[[ 15  35  34 -43]
 [ 39 -38 -27   4]
 [-43 -45 -40  23]]
-27

[[-25 -11  -8   4   3 -19]
 [ -2 -42 -16   5  27  -9]]
-16

[[-16  23  14  28 -12  17   5]
 [ -9 -36  -4 -18 -11  12 -26]]
-4

[[ 4 21 -6 33 18 32]
 [ 2 19  4 18 13  9]]
4

[[ 37 -16  -5 -41]
 [-21   0 -18  30]
 [ 35  31   2  21]]
-18

[[-14  10 -16   5   6  -1]
 [  4  41 -23  11  -9  18]]
-23

[[ 42  15  -8 -24  21  -4]
 [ -6 -37   8  10  29 -41]]
8

[[ 12  -2 -13  14  -7]
 [ 27  -6  19  16  37]
 [-10   9  13 -22   5]]
19
---
[-9, 3, -27, 43, 3, -2] gives -2, -9
[[-4, 13, 40, 5, -22, -36], [37, 2, 34, 40, 33, -4], [2, 16, 32, 6, -16, -12]] gives -36, 2
[16, 2, -39, -33] gives -33, 16
[[8, 8, -1, -1, 9], [-11, -11, 36, 0, 5], [-7, -7, 6, 0, 3]] gives 9, -7
[[1, -1, 7, -17, 6, -3, 16], [2, -4, 13, -33, 13, -4, 29], [2, -1, 12, -27, 6, -7, 27]] gives 16, 2
[-6, 29, -18, -28, -34] gives -34, -6
---
[  0   0 -43  -5  -5  12 -15] >> -5, 12

[ 28 -29  31  -9 -24 -45 -43] >> -9, 31

[-34 -12 -27  -9  16] >> -27, 16

[-30 -34   2  22 -13] >> 2, 22

[[-18  38  37  -6   2   2  31]
 [ 13  11   5  14  -2  20   1]
 [-11 -17 -28  -4   3  33 -28]] >> 14, 38

[[ 18 -11  -1  35  26 -17   4]
 [ 24  -3  -1  40  37 -12  12]
 [ 26  -8  -2  42  41 -15 -11]] >> 40, 42
---
[[580 648 815 621 862]
 [797 761 917 793 953]
 [573 372 162 187 453]] out 917

[[  1   4 -11  -2 -38  17   3]
 [-16 -43  12  41  10  25 -12]
 [-10  14  34  13 -22 -18   1]] out 12

[[-866  349 -411  432 -169]
 [ 500 -377  516 -617   30]
 [ 367 -527   -5 -596 -193]] out 516

[[ 339  270  589  540  457  443  384]
 [-201 -130  755  326  -74  661  667]
 [-358  -71  175 -440 -520   93  543]] out 755

[[1727 3243 7159 5272 5734]
 [1868 5753 4581 4132 5292]
 [5481 5858 6244 6928 9056]] out 4581

[[3 5 6 4 4 2 3]
 [4 3 5 3 4 6 2]
 [4 2 4 4 8 5 4]] out 5

[[7 5 7 2]
 [6 6 7 3]
 [7 5 7 2]] out 7

[[75 32 82 65 43]
 [63 49 68 35 64]
 [89 71 18 91 53]] out 68

[[6 6 9 8]
 [1 5 1 2]
 [5 2 1 4]] out 1
---
[5882 1988 3920 9193 8136] → 8136, 5882

[7901 2307 4822 8206 5717 2615] → 2615, 7901

[214 179 180 159  56 165] → 165, 214

[24 19 26 13  9 75 34] → 34, 24

[-841 -759  983  438  510  268] → 268, -841

[[-22 -21 -17 -16  31  -5]
 [-40  -6 -20 -18  29  -7]] → -5, -40

[29 37 62 22 76 71 54] → 54, 29

[[ 68 752 360 834]
 [179 889 198 167]] → 834, 179
---
[[ 2  0 -2  0 -2  0]
 [ 3 -2 -6 -2  2  0]
 [-5  4 33  7 -4 -1]] => 0

[[  2  13  -5 -11  -5  -3  12]
 [  3   3  -4  -5  -1  33 -18]
 [  0  -9  26   8   1 -12  16]] => -5

[[ -5   7   2 -10 -15]
 [ -6   9   1 -15 -18]
 [ 11   2  31  37 -19]] => 2

[[ 15  -9 -24  13]
 [ -4 -37  29   4]
 [-15  18 -29   0]] => -9

[[ 45 -19   5  -3]
 [ 12  11 -17 -10]
 [ -5   4 -12  -7]] => -19

[[ -9  13 -26  15]
 [ -4 -33  16 -36]
 [  6  29  -2  37]] => 13

[[-20 -14   4 -40 -17   5]
 [-11 -35   6 -23  -8 -11]
 [  0 -32  24 -11  26  11]] => -40

[[  0 -16  42  -7  -5  18  22]
 [-12   8   3  -3  -3  11 -15]
 [ -9  17  -5   0  -4  17  25]] => -5

[[  6  -2  17   3]
 [  8  12 -44   7]
 [  3   5 -22   6]] => -2

[[-17  21 -18  -1]
 [ -3  25  -2  -3]
 [ -1  35   3  -2]] => 21
